[  91  319   60 -139   67   44   82  255 -160  -43  -22   23 -271   10
  275   34   40  307  -29  107   94  -52  124  134 -115  223 -257 -198
 -124 -119  133  124   79   61   16   50  104 -134  -72]
N
[ 230  219  140 -241 -111   52   72  280 -368   99   -2  -61 -407   46
  284   -1  248  262  -35  -93 -157 -284  145   99  253  344 -235  -90
 -426 -249  -14  214  387  225  127 -202  -19 -111  103]
M
[ -83   53 -105  -72 -164    8  122  331   88 -182  522  177 -248   27
  517   53  -10   84   42   89   73  -98  179 -145  -88  331 -150 -349
  -51  -54  414   84 -129  -36  283    7 -101 -117   99]
N
[-213   71  174   86   36 -102  136  448   34 -359  -42 -140  -53  -21
  500  114  143   43 -205   96  159 -194  154  285  -28  346 -461 -152
 -193 -419  200  182  357  -37  421  -22 -545 -145 -284]
G
[-163 -214  -45  250  -62 -255   39 -192  376   -8   12  -93   74  -35
  -21  194  -90 -392  -86  -13  -48  -17 -106  176   10 -217  -21 -169
  357 -116  153 -127    7 -348   22  -15 -236 -100 -246]
A
[ 370  242  225 -448   38  311 -114   76 -276  265  -34   30  -74   56
  -20 -103   -9  294  -34  216   80  121 -143  203  -42  162  194  -94
 -214   28    4  -17 -108   96 -240  -30  295  -34 -341]
F
[-195 -102   64  113    9 -251  100   78  137 -149 -109 -226 -126  -43
  205  251   65 -190 -166  -50   11 -230   25  348   62   14 -321 -145
   60 -326   69   22  338 -190  184 -150 -363 -173 -178]
M
[ 193  262 -183  118  -92   39   86   -8   46  169   36  317 -161  -12
   34 -141  -22  231  135   64 -269  158  112 -398  -22 -168   10 -114
  115  128  267  131 -175   26  -72  272  316   91  253]
E
[-252 -226  -44  254  -88 -354  -11 -252  368  -58  -67  -13   48   22
 -134  167 -143 -400  -24 -216  -97  -90 -107   92  -18 -278  -12 -190
  397  -71   48  -78   77 -357    5   66 -264 -116 -209]
Y
[ 247   99   54 -380   54  355  -58  163 -317   83  214   10  -40   15
   78 -107   60  326   59  172  110   51   28  -30   -9  278  150  125
 -354  115  -78   -6 -152  313  -41 -128  308   64  210]
F
[  11    2  235 -232   62  166    4  271 -152  -60   58 -239   77   26
  240   48  137   75 -118  223  221  -58  -15  314   78  341  -82   27
 -314 -191  -28   -7  139   87  157 -221 -222   -5 -261]
N
[  43  -84 -197   37  121  -63 -124 -560  130  210  -67   58  -17  -38
 -527   70 -290 -158  152 -134  -65  120 -186  -18 -210 -506  337    5
  462  366 -223 -272 -339 -133 -503   59  559  -18  207]
F
[-151   10  145  -98   22  117  -42  303   50 -283  140   87  185   57
  248  -53  -47   54  -51  132  253   76   -6    1 -184  273  -32  -78
 -108   -6  169   61 -154   -2  200  113 -305   -2 -287]
G
[-127 -192 -241  101  -45 -116 -149 -473   81   37   60  205   14   37
 -489  -45 -259 -217  247 -339 -158   13  -78 -331 -163 -385  328   93
  379  432 -265 -187 -323  -45 -286  122  350   39  428]
E
[   6  121  227  -53  166   22   16  165  -31  -90 -236 -180   64  -21
  115   63   46   59 -168  194  206   52  -51  396  -92  114 -181  -41
  -57 -240   62   19  113  -77   29   12 -176  -51 -465]
J
[-203 -249  -99  374  -32 -135  128   -8  289  -98   -6 -122  237  -66
   84   32  132 -231  -65   42 -126  -15   78 -126  213 -119 -135  181
   33 -183   84   31  190  -38  307  -33 -358  158  151]
Y
[ 279  200   35  193 -149  -56   81  -21 -228  335 -466  -11  -52   -7
 -134 -165  307  127  -27 -152 -454 -124   94 -214  481 -133 -118  250
 -247 -183 -190  257  531  211  100   18  -61  204  147]
N
[ 121   40  193   78   15  -48  -27  -98 -240  198 -536 -250   66   21
 -276  -72  243  -26  -74 -107 -244 -137  -65  175  349  -81  -72  292
 -187 -214 -393  109  506  143  -30 -141 -143  104 -145]
E
[ 125  294   95   37   77 -171  135   58  -33  128 -338 -203 -324  -67
  143  219   79  114 -152   48  -75 -141   25  406   42  -69 -312 -206
   46 -322   87   94  368 -176  -59  -41   40 -208 -230]
S
[  17  235  -13  325  121 -123  128  -18  -17   60 -559 -118  -11  -99
  -81  -13  143  146 -111    3 -183  -15  126  -21  125 -253 -327  213
  -12 -191 -123  170  377   73   35  134   21  110  135]
N
[-213 -124   61 -218   68   25   32  208 -192 -303  190 -220 -135   27
  254  137   86   26   -9  -85  233 -326  114  234  -45  380 -210   43
 -302 -121 -156  -18  185  162  193 -252 -155 -167  235]
Y
[  50 -122 -133 -388  -64  123   72  149 -132  -52  653  -37 -311   25
  357  160   10   49  102   58  125 -162  120   43  -34  426   18 -143
 -218   59  117 -119 -168  136   55 -338  191 -179  414]
A
[ 151 -128  -22 -269 -100   53 -112 -215 -209  223  180  -10 -147   91
 -240  -27    6  -60  139 -234 -165 -137  -46  -65  160   40  267   63
 -134  159 -320 -104    9  156 -186 -266  261   -3  300]
N
[  52  165  119  450 -266 -237  -41 -119  103  270 -716  227  117   92
 -270 -247   84  -77  -81 -235 -537  -16 -103 -281  304 -443  -50   49
  120 -107  -37  275  441 -153   43  336 -379  172 -477]
N
[-193 -280 -213   77 -155  -90   39  -52  254  -71  389   79  -26   -2
  113  101  -59 -258   63  -72  -68 -111   31 -163   20  -30   47 -100
  138   78  174  -99 -148 -110  162  -79  -66  -29  250]
F
[-106   15 -109    0  -12 -156  -17 -116  164  -71   98  130 -184    7
  -22  120 -202  -95   46  -92   25  -10  -34   22 -241 -110   17 -290
  296   84  126  -90 -183 -215 -123   87  112 -166  -34]
T
[ -91   60   27  152   24   78   95  310  -19 -164 -118   11  197  -14
  204 -126  191  153  -76  125    1   37  160 -197  118  149 -235  234
 -280 -144   57  203  176  193  346  109 -305  201   76]
N
[  87  127   34  313  -11 -160  -52 -279    4  206 -588   62   66    4
 -414 -142   13  -28    9 -178 -359   38  -86  -98  136 -428   30  131
  200  -17 -215  102  240  -37 -169  218   10  122 -145]
E
[  64   77  -24  -80 -139   19   -5   93  -11    6  220  202 -197   60
  164  -19  -63   71   53  -40  -57  -24   30 -131  -77   68   16 -230
    5   64  205   55 -133  -44   13   56   38  -86   29]
M
[-134   81   21   79  -86   22   67  358   13 -220    5  154   44   28
  297  -84   92  116  -51   73   27  -55  111 -173  -20  183 -199  -35
 -171 -109  200  194  101   51  336  138 -364   36 -102]
T
[-354 -294  -43  272 -140   83 -144   38  394 -202  111  392  567   95
  -89 -304 -159 -179   42   83  -38  271 -116 -563 -101 -145  276  158
  157  252  139    7 -343  -64  246  353 -438  318 -237]
N
[-177  129  184 -281  152   18  -39  268 -107 -360  183 -128 -205   55
  294  204 -104   94  -42   15  431 -165   13  439 -310  384 -226 -343
  -59  -93   56   -4  -71  -56   28  -66 -114 -320 -264]
M
[ 278  167  114 -247  -85  321  127  509 -250   97  162  -44  -60  -24
  477 -116  343  384  -83  309  -67  -39  181  -72  315  468 -158  118
 -620 -253  208  228  213  339  364 -162 -103  131  111]
F
[  -9   10  -49  264 -125 -169   54  -79  317  130 -107   79    9  -30
   -2   21  -29 -145  -69   24 -218   62  -48  -43   74 -264  -49 -170
  253 -120  262   53   27 -253   35  151 -107    0 -234]
F
[  59 -213 -227  -64  -70   63   25 -230  114  157  444   55  -58  -20
  -22   28  -70 -143  165   18  -72   53    7 -217   27 -103  262   15
  132  209   71 -222 -292    8 -108 -132  327   55  447]
Y
[-178  235  -61   73  194   69  109  331 -103 -381  -97  104   23  -55
  264  -43   10  313  -15  115  247   15  208 -146 -292  165 -335  100
 -112    6   73  187  -12  192  202  256  -38   20  195]
G
[  21 -200   60 -411    8  278  -75   68 -122  -36  521  -92   82   65
  134   16  -31  -40   93  165  304    9  -78  102  -60  313  271    5
 -181  137  -11 -217 -295   99  -25 -266   84  -16   37]
Y
[  19   87 -149   48  -25  -73  102   21 -147    2  -24    7 -311  -36
   50   17  132  116   62 -173 -197 -225  180 -123  120   52 -190   31
 -127  -67 -104  104  246  198   75  -92  125  -30  474]
T
[-218 -124   51  153   29 -362 -154 -380   75  -81 -351  -92  -62   71
 -404  171 -204 -332    1 -431  -34 -226 -188  337 -128 -269    8 -125
  375   12 -346 -109  155 -249 -253   26 -127 -252 -270]
A
[ -85 -119 -139  -16  -80 -104  -29 -145   37  -16  172   56 -124   17
  -87   69  -80 -157   98 -166  -56 -113  -15  -97  -50  -52   98  -73
  132  128  -68  -93  -90  -40  -46  -82   80  -68  217]
T
[  76  263   32 -140   20  278  -92  261 -398 -128  -78  262   31   91
   34 -317   54  394  104   11   78   -1   88 -346 -133  230   24  165
 -313  199 -120  168  -70  365   74  173   69  124  112]
T
[ 286  112  -11 -552  305  252  -71 -174 -292  116  265 -155 -268  -56
 -125  153 -153  194  104  167  340   87  -72  392 -365  120  201  -66
    5  180 -160 -301 -400   93 -492 -232  767 -180  283]
J
[ 406  104   72   86 -145  -87  184  -72  -61  541 -286 -313 -199  -95
   22   71  387  -11 -153   45 -517 -101   67  108  631  -96 -144  118
 -244 -429  -15  142  586   42   42 -332   63  110  131]
G
[ 259  206  -13  221  -50 -100   18 -240  152  365 -325  104  -38  -47
 -230  -75  -25   -9  -30   80 -300  219 -123  -60   89 -416  100 -113
  299  -36  117   23   26 -184 -234  170  163   83 -266]
T
[ 176  410   28  -41  161  -86  114   63 -196   44 -317  -63 -352  -62
   74  125   39  303  -21  -35  -16  -83  117  208 -101    3 -303 -133
   -4 -145  -13  148  204   36 -151   68  283 -172   79]
G
[-194 -189  210  236 -264 -174  -24  132  275  -19 -179  -11  255   74
  101  -51  111 -345 -192   21 -160  -77 -161   66  258  -37  -34  -99
   30 -295  168  101  311 -265  325    9 -785   62 -741]
T
[-124 -184 -238  487 -142 -163   48 -250  346   66 -101  159  217  -50
 -179  -95  -17 -270   43 -101 -325   84   14 -442  167 -403   56  187
  274   84   81   -2  -22  -84  102  196 -128  216  236]
A
[ 161 -134 -131  187 -109  -22   47 -334  184  373  -68  -15  143  -56
 -225  -58   28 -182   20   75 -298  170  -88 -236  240 -415  223  194
  159   70   21 -103  -26  -75 -132  -22  176  213  180]
Y
[  43   80  -45    6   74  -51   61  -66   33   47   16  -87 -155  -57
   42  134  -27   -2  -27   53   18   -8   15  157  -52  -70  -59 -101
  108  -58   68  -59   17  -96  -75  -26  163  -85   36]
S
[  31 -203  -77 -224  199  -30   23 -276   23   72  245 -351 -142 -113
  -88  340  -85 -180   11   42  141  -29  -26  366  -81  -30   89   23
  116   18 -183 -324 -109  -47 -228 -402  390 -137  381]
G
[ -23   -7  112  239   28 -164  -64 -210   44   94 -477 -109  133    6
 -318  -26   24 -164  -99 -156 -171  -19 -121  129  143 -298    3  136
  113 -129 -224   31  312  -99  -64   75 -188   67 -284]
S
[ 457  419  258 -125  146  157  141  190 -391  335 -488 -343 -205 -103
  114   -1  377  374 -192  273 -114  -55   63  383  333  137 -264  121
 -397 -431 -111  159  539  233  -21 -218  135   38 -129]
T
[ -66 -125  146 -158  -70  166  -78  205  -93  -91  171  -38  176   87
  128 -109   81  -27  -23   62   93  -27  -44  -19  107  276  119  124
 -281  -15  -34    3   21  115  207 -102 -309   93 -182]
S
[-151   56 -214  183   95 -110   25 -116   81 -185  -32  147  -68  -46
  -82   40 -167    8   96 -115   61   11   75 -175 -306 -202  -82   -7
  269  189   24  -21 -215  -53  -67  218  213  -31  320]
J
[  57   56 -149 -119  -62   70  108  125  -64    1  283   95 -168  -19
  230   39   37  128   62   68   19  -49  143 -150  -30  135  -66  -64
 -110   65  158   16  -98   85   85  -35  173  -21  359]
N
[  -8   70 -125  -15  -95  -83   44   48  173  -54  262  221 -200   20
  214   94 -160    9   68    4   16    4   32  -69 -191   39  -21 -353
  238   67  348  -20 -249 -194   -4  130   69 -183  -28]
A
[ 305  450   30  112  175 -173  214  -43 -433  217 -610 -325 -421 -141
  -40  131  281  260  -31 -102 -204 -244  175  320  245  -94 -429  134
 -136 -292 -270  158  594  189 -143  -82  280  -92  245]
E
[-185 -118  -15 -385  105   -3   26  198 -191 -366  433 -143 -220   20
  320  289  -52   22   65  -65  406 -335   84  312 -268  448 -122 -181
 -138   19  -53 -109  -68   58  112 -247   -5 -317  252]
Y
[  57   68  109  -93    8   48  -79   -1   46   21   -2  100   42   61
  -17  -39  -95    5    0   56   26  113 -116   45 -108   21  120 -154
   73   44   81    0 -121  -78 -100   77  -37  -21 -325]
G
[ -50 -257  -96  148 -145  -55 -119 -339   59  118    5   83  160   58
 -384 -139  -31 -306  120 -262 -253  -13  -96 -314  152 -253  287  217
   95  202 -231  -85  -53   25  -62  -12   -9  184  211]
J
[ -27 -142 -118 -258  138  157 -117 -179   84  -39  394   44   56  -27
 -118   93 -281  -45  111  131  281  174 -119   47 -350  -35  319  -59
  211  327   -1 -294 -563  -49 -251  -26  410  -50  144]
F
[ 126   87  -83 -150  177  202   32   66 -265  -42   80  -23  -70  -82
   59  -14   35  292   50  105  130   49  139  -75  -92   80  -16  208
 -159  110 -109  -38 -114  287  -22  -50  365   77  484]
M
[  10  -85  107  243 -239 -152  -92 -169   57  192 -384   71  139   98
 -264 -149   70 -210  -35 -235 -391 -101 -147 -138  313 -227   86  104
   27  -62 -157  118  329  -66   30   65 -360   94 -306]
A
[-133  117  -50 -207  305  158  123  340 -229 -417  216 -153 -103  -88
  349  161   49  293    8  148  442 -102  242  156 -288  410 -311   75
 -252  -34  -34   31  -62  278  166  -94  141 -105  448]
G
[ -37  -38 -434  348  -39 -237   68 -323  447   76   49  382  -41 -114
 -126   50 -271 -112  107  -32 -226  236   29 -462 -197 -641  101  -91
  592  319  338 -126 -402 -296 -200  308  386  106  371]
M
[-293 -305  -80 -100 -214  -63  -88   17  195 -187  442  213   12  134
  114   29 -188 -261   82 -138   63 -116  -61 -138 -159   89  157 -220
  101  179  129 -120 -226 -175  111  -24 -249  -95  -53]
N
[ 117  261 -102 -109 -132  153  134  418 -154  -58  296  234 -280    3
  483  -95  130  359   61  104  -43 -108  236 -271   31  326 -199 -159
 -260  -49  346  225  -19  207  281   89   65  -20  239]
F
[  21 -221    3   -2 -222    0   39   34  -10  151  149 -102   36   28
   87  -16  213 -165  -25  -50 -243 -148   58 -127  415  101   29  150
 -251 -129  -40   12  257   94  256 -264 -219  145  177]
N
[ 359  129  194 -376  148   57  -62 -208 -403  314 -180 -333 -345   -3
 -209  121   96   87   10 -123  -66 -184  -64  490  149   89   62   22
 -191 -119 -425 -112  303  164 -381 -395  386 -148   61]
G
[ 180   61  -91  124 -149   23  137   44   43  210   38   53  -19  -51
  126  -61  149   40   -4  164 -258   82   78 -216  215  -84  -30   32
  -42  -83  240   97   55    7  119   18   33  147  132]
E
[-157 -332    6 -206   -2  -73 -202 -380   93   27  218 -100    2   78
 -313  173 -268 -381   79 -191  114  -87 -261  243 -168 -151  375  -91
  269  240 -253 -339 -217 -225 -294 -210  101 -160 -106]
S
[ -33  202   12  146 -113  -21  -56  138 -152  -98 -265  300  -52   99
  -60 -273   59  180   64 -221 -208 -100   67 -368   10   37  -96   22
 -109   33  -61  274  165  168  133  254 -175   68  -20]
T
[ 110   79  -62 -153   21  223   68  184 -160  -17  209   60 -118  -34
  247  -49   54  242   22  183   57   30  124 -146  -51  140  -45   74
 -214   65  118   20 -111  198   63  -56  193   53  332]
M
[   6   66  -23  348  -75  -49  151  111  100   65 -268  -31  156  -49
   70 -105  229   12  -75  115 -265   55  111 -229  287 -112 -210  215
  -90 -188  108  209  265   58  254   94 -238  221   61]
E
[-418 -482  108 -247   98   35 -101  169  195 -518  556 -219  230   34
  252  277 -168 -303 -110  123  533  -94  -50  444 -278  417    1 -130
  -37  -96   54 -255 -204 -149  258 -295 -398 -210 -175]
A
[  43 -314 -234 -242   22  182   11 -220 -160   78  447 -158  -12  -82
  -53   64   57  -78  145   -5   -3  -81   72 -197  140   66  229  362
 -205  235 -250 -260 -133  307   12 -362  366  135  899]
Y
[-242 -570  -31  149 -277  -73 -211 -328  174   -6  193  124  362  122
 -381 -131  -64 -568   76 -322 -189  -60 -221 -313  198 -246  417  226
  116  237 -258 -145  -81  -46   76  -79 -370  188   17]
M
[-364 -224  -52 -190   63   13  -73  109 -135 -409  270  -26   -5   78
   87   95 -104  -59   89 -175  313 -238   64   39 -261  265  -42   77
 -126  169 -239 -104  -93  122  116 -123 -121 -123  276]
N
[  90   90 -114  -54 -101  -68   64  -38   76   89  259  139 -344   -6
  164   90  -92   10   53  -11  -80  -35   27  -24  -86  -39  -26 -353
  183   28  280  -29 -143 -142  -86    5  205 -162   81]
M
